Here is a tiny trained network, its code and every weight. The questions are about switching its units off for an input and a class, where a switched-off unit gives its printed mean instead of its output.

import numpy as np


def w(rows, s, z=0):
    codes = np.array(rows[::2]) - 128.0
    scale = np.full(codes.shape[1], s)
    scale[-1] = z or s
    return codes * scale


def norm(h):
    return h / np.sqrt((h * h).mean(-1, keepdims=True) + 1e-5)


def f(y):
    return y / 2 * (1 + np.tanh(0.7978845608 * (y + 0.044715 * y**3)))


def log_softmax(a):
    a = a - a.max(-1, keepdims=True)
    return a - np.log(np.exp(a).sum(-1, keepdims=True))


def net(x, mask):
    res = np.array(x, float).reshape(1, 7) / 4 @ E
    u = 0
    for l in range(4):
        y = f(norm(res) @ A[l][:, :-1].T + A[l][:, -1])
        res = res + np.where(mask[u : u + 7], y, B[l][:, -1]) @ B[l][:, :-1]
        u += 7
    return log_softmax(norm(res)[-1] @ U[:, :-1].T + U[:, -1])


A, B = {}, {}
E = w([
[130,129,126,129,132,130,128,126,128],'x0',
[211,36,162,84,132,152,147,144,144],'x1',
[184,194,74,81,234,109,159,182,153],'x2',
[124,128,130,127,130,130,131,131,129],'x3',
[88,76,119,108,133,57,57,227,75],'x4',
[140,176,102,51,68,216,94,156,100],'x5',
[100,79,26,156,65,134,254,197,124],'x6',
],0.00056)
A[0] = w([
[100,70,131,168,46,138,90,66,122,96],'0.n0',
[145,171,214,96,182,114,45,67,126,255],'0.n1',
[94,76,157,200,216,89,155,101,133,133],'0.n2',
[160,165,80,52,79,203,92,123,27,104],'0.n3',
[173,71,150,66,122,128,150,124,172,45],'0.n4',
[187,177,73,90,175,97,128,173,191,100],'0.n5',
[155,164,143,162,138,245,189,52,251,88],'0.n6',
],0.0022,0.00093)
B[0] = w([
[101,145,176,105,188,125,208,175,99,158],'0.n0',
[112,69,46,163,122,171,179,118,162,252],'0.n1',
[185,176,132,101,26,81,141,157,191,157],'0.n2',
[134,117,157,159,114,54,152,147,220,176],'0.n3',
[145,148,132,178,131,151,101,159,92,120],'0.n4',
[70,105,197,126,131,134,172,131,106,164],'0.n5',
[138,107,77,59,76,25,128,137,6,232],'0.n6',
],0.0018,0.0013)
A[1] = w([
[157,112,124,177,125,77,138,100,142,140],'1.n0',
[27,231,88,154,115,100,135,80,150,93],'1.n1',
[117,186,112,29,64,253,74,171,98,136],'1.n2',
[122,178,120,123,105,167,114,131,123,5],'1.n3',
[135,152,96,103,83,163,118,159,119,1],'1.n4',
[103,133,172,168,137,108,125,218,98,112],'1.n5',
[113,118,82,111,78,77,207,183,68,77],'1.n6',
],0.0021,0.00091)
B[1] = w([
[111,170,137,104,91,128,124,165,172,158],'1.n0',
[184,129,134,204,123,132,100,200,67,193],'1.n1',
[140,110,140,204,133,5,189,111,183,162],'1.n2',
[139,95,165,158,171,69,103,119,106,71],'1.n3',
[118,75,151,169,182,86,124,87,147,93],'1.n4',
[154,109,88,75,125,130,132,50,136,125],'1.n5',
[124,104,108,151,153,198,71,84,196,254],'1.n6',
],0.0018,0.00098)
A[2] = w([
[147,35,131,22,107,162,168,113,155,253],'2.n0',
[197,169,39,100,226,98,141,175,128,163],'2.n1',
[106,97,106,111,142,123,120,165,64,236],'2.n2',
[172,155,190,137,159,97,85,43,119,71],'2.n3',
[86,34,162,202,44,129,112,101,94,140],'2.n4',
[159,184,226,102,184,121,5,34,132,97],'2.n5',
[79,126,104,101,116,69,124,130,135,110],'2.n6',
],0.0017,0.0006)
B[2] = w([
[115,186,118,198,145,128,97,119,106,255],'2.n0',
[70,159,197,113,112,158,137,96,121,196],'2.n1',
[151,151,143,130,124,162,129,76,114,155],'2.n2',
[122,123,93,127,61,127,186,180,124,83],'2.n3',
[112,205,146,84,178,141,151,124,140,192],'2.n4',
[69,64,9,163,92,173,249,184,142,79],'2.n5',
[169,123,137,140,121,125,142,102,134,134],'2.n6',
],0.002,0.0011)
A[3] = w([
[76,64,137,88,149,98,25,168,147,104],'3.n0',
[250,15,184,56,120,175,158,127,135,45],'3.n1',
[82,67,207,169,1,143,112,96,81,70],'3.n2',
[191,175,66,67,211,109,176,186,125,2],'3.n3',
[186,76,175,144,149,167,112,171,67,66],'3.n4',
[75,43,121,71,155,77,43,221,76,90],'3.n5',
[117,143,42,132,89,201,164,195,146,160],'3.n6',
],0.0017,0.00094)
B[3] = w([
[190,162,116,133,98,135,222,75,104,93],'3.n0',
[12,208,73,202,111,54,87,170,82,51],'3.n1',
[92,187,117,57,243,126,187,178,147,127],'3.n2',
[1,131,172,120,82,142,196,124,107,34],'3.n3',
[106,212,104,182,124,125,106,96,140,1],'3.n4',
[148,156,88,125,74,139,194,39,94,21],'3.n5',
[106,35,115,136,182,109,89,82,121,222],'3.n6',
],0.0018,0.00045)
U = w([
[162,141,64,70,48,108,211,48,42,141],'0',
[63,2,40,164,166,201,129,135,173,130],'1',
[28,185,225,45,203,173,184,166,118,125],'2',
[177,148,153,134,142,141,77,106,144,169],'3',
[92,193,104,224,116,87,40,200,53,115],'4',
[167,97,167,127,71,26,154,186,222,112],'5',
[177,127,150,113,135,160,82,107,126,130],'6',
[115,43,170,60,63,150,71,206,70,1],'7',
],0.0063,0.009)

Each question gives the input, the list of numbers given to net, and the class t.
The units are the neurons (one row each of A and B). Each row of codes is followed by its name. A weight is (code - 128) times the scale printed after its matrix; where a second scale follows, it is the last column's (A, B and U).
mask holds one flag per neuron, layer by layer. A switched-off neuron (its flag False) gives its mean, the last column of its row in B, instead of its output. The means were averaged over made-up inputs and are rounded, as every weight is.
A unit's drop is (log p(t) with every unit on - log p(t) with that unit switched off) / (log p(t) with every unit on - log p(t) with every unit switched off).
The circuit of an input: a set's keep is (log p(t) with only the set's units on - log p(t) with every unit switched off) / (log p(t) with every unit on - log p(t) with every unit switched off). Starting from the 12 units with the biggest drops (on a tie, the unit counted first), units are removed one at a time, each time the one whose removal leaves the highest keep (on an exact tie, the one counted first), for as long as the keep stays at least 0.8.
units of the circuit, in order: the units of the circuit, biggest drop first
most important unit: the unit with the biggest drop
top k neurons: the k neurons with the biggest drops, biggest first
top k neurons in layer l: the k neurons of layer l with the biggest drops, biggest first
input [-1,-4,5,-5,-4,2,6], class 1: most important unit => 1.n6
input [1,-1,-7,5,-5,-6,-3], class 2: units of the circuit, in order => [3.n2; 0.n0; 1.n2]
input [8,0,8,-1,7,-4,-8], class 1: units of the circuit, in order => [2.n5; 0.n6; 0.n1]
input [-4,-4,-4,4,-8,-8,-6], class 0: units of the circuit, in order => [0.n6; 2.n5; 2.n3]
input [4,4,8,-2,5,-7,5], class 2: top 2 neurons => [0.n6; 3.n3]
input [5,-1,-5,-1,5,0,-7], class 1: top 2 neurons in layer 2 => [2.n5; 2.n1]
input [4,-1,7,-2,5,4,6], class 2: units of the circuit, in order => [2.n1; 3.n3]
input [4,-2,7,-3,-3,4,3], class 2: units of the circuit, in order => [3.n3; 0.n5]
input [3,-6,6,5,2,-8,-2], class 5: top 3 neurons in layer 3 => [3.n1; 3.n2; 3.n4]
input [-5,-2,4,7,-5,-5,4], class 3: units of the circuit, in order => [2.n5; 0.n1; 1.n2; 0.n0]
input [2,2,-2,6,8,-4,-5], class 0: units of the circuit, in order => [3.n5; 3.n0; 2.n5]
input [-4,7,8,-1,-7,6,-7], class 2: units of the circuit, in order => [3.n3; 0.n5; 3.n1; 2.n5]
input [2,-8,-8,-3,-4,-6,1], class 2: top 2 neurons => [3.n2; 0.n0]
input [1,0,-1,7,-4,-7,-7], class 1: units of the circuit, in order => [2.n5]
input [-3,-5,2,6,6,2,5], class 0: top 4 neurons => [0.n1; 3.n5; 2.n0; 3.n0]
input [-3,-4,-8,2,-5,-6,-4], class 2: top 2 neurons in layer 0 => [0.n0; 0.n3]
input [-7,-3,-8,-4,8,-5,-1], class 0: top 2 neurons in layer 2 => [2.n1; 2.n0]
input [-8,-5,-2,7,8,-2,-7], class 0: top 3 neurons => [3.n5; 1.n6; 3.n0]
input [-8,-6,-4,-6,4,1,5], class 6: top 2 neurons in layer 0 => [0.n1; 0.n6]
input [-8,1,-8,-2,8,1,5], class 0: top 3 neurons => [3.n5; 2.n1; 3.n0]
input [-7,-5,3,-1,7,-5,-3], class 0: most important unit => 3.n5
input [0,-5,4,0,8,-7,0], class 0: top 2 neurons => [3.n5; 0.n3]
input [-7,4,5,1,6,7,2], class 5: top 3 neurons => [1.n2; 0.n6; 0.n3]
input [-2,3,-4,-7,0,6,-7], class 1: top 2 neurons => [2.n5; 0.n2]
input [-7,3,8,-6,-4,-3,-1], class 2: units of the circuit, in order => [3.n3; 0.n5]
input [1,-8,7,-2,-5,7,-3], class 4: top 3 neurons in layer 1 => [1.n1; 1.n2; 1.n5]
input [4,6,0,3,5,7,1], class 5: most important unit => 1.n2
input [-4,5,-7,7,6,2,-2], class 2: top 2 neurons => [3.n2; 0.n6]
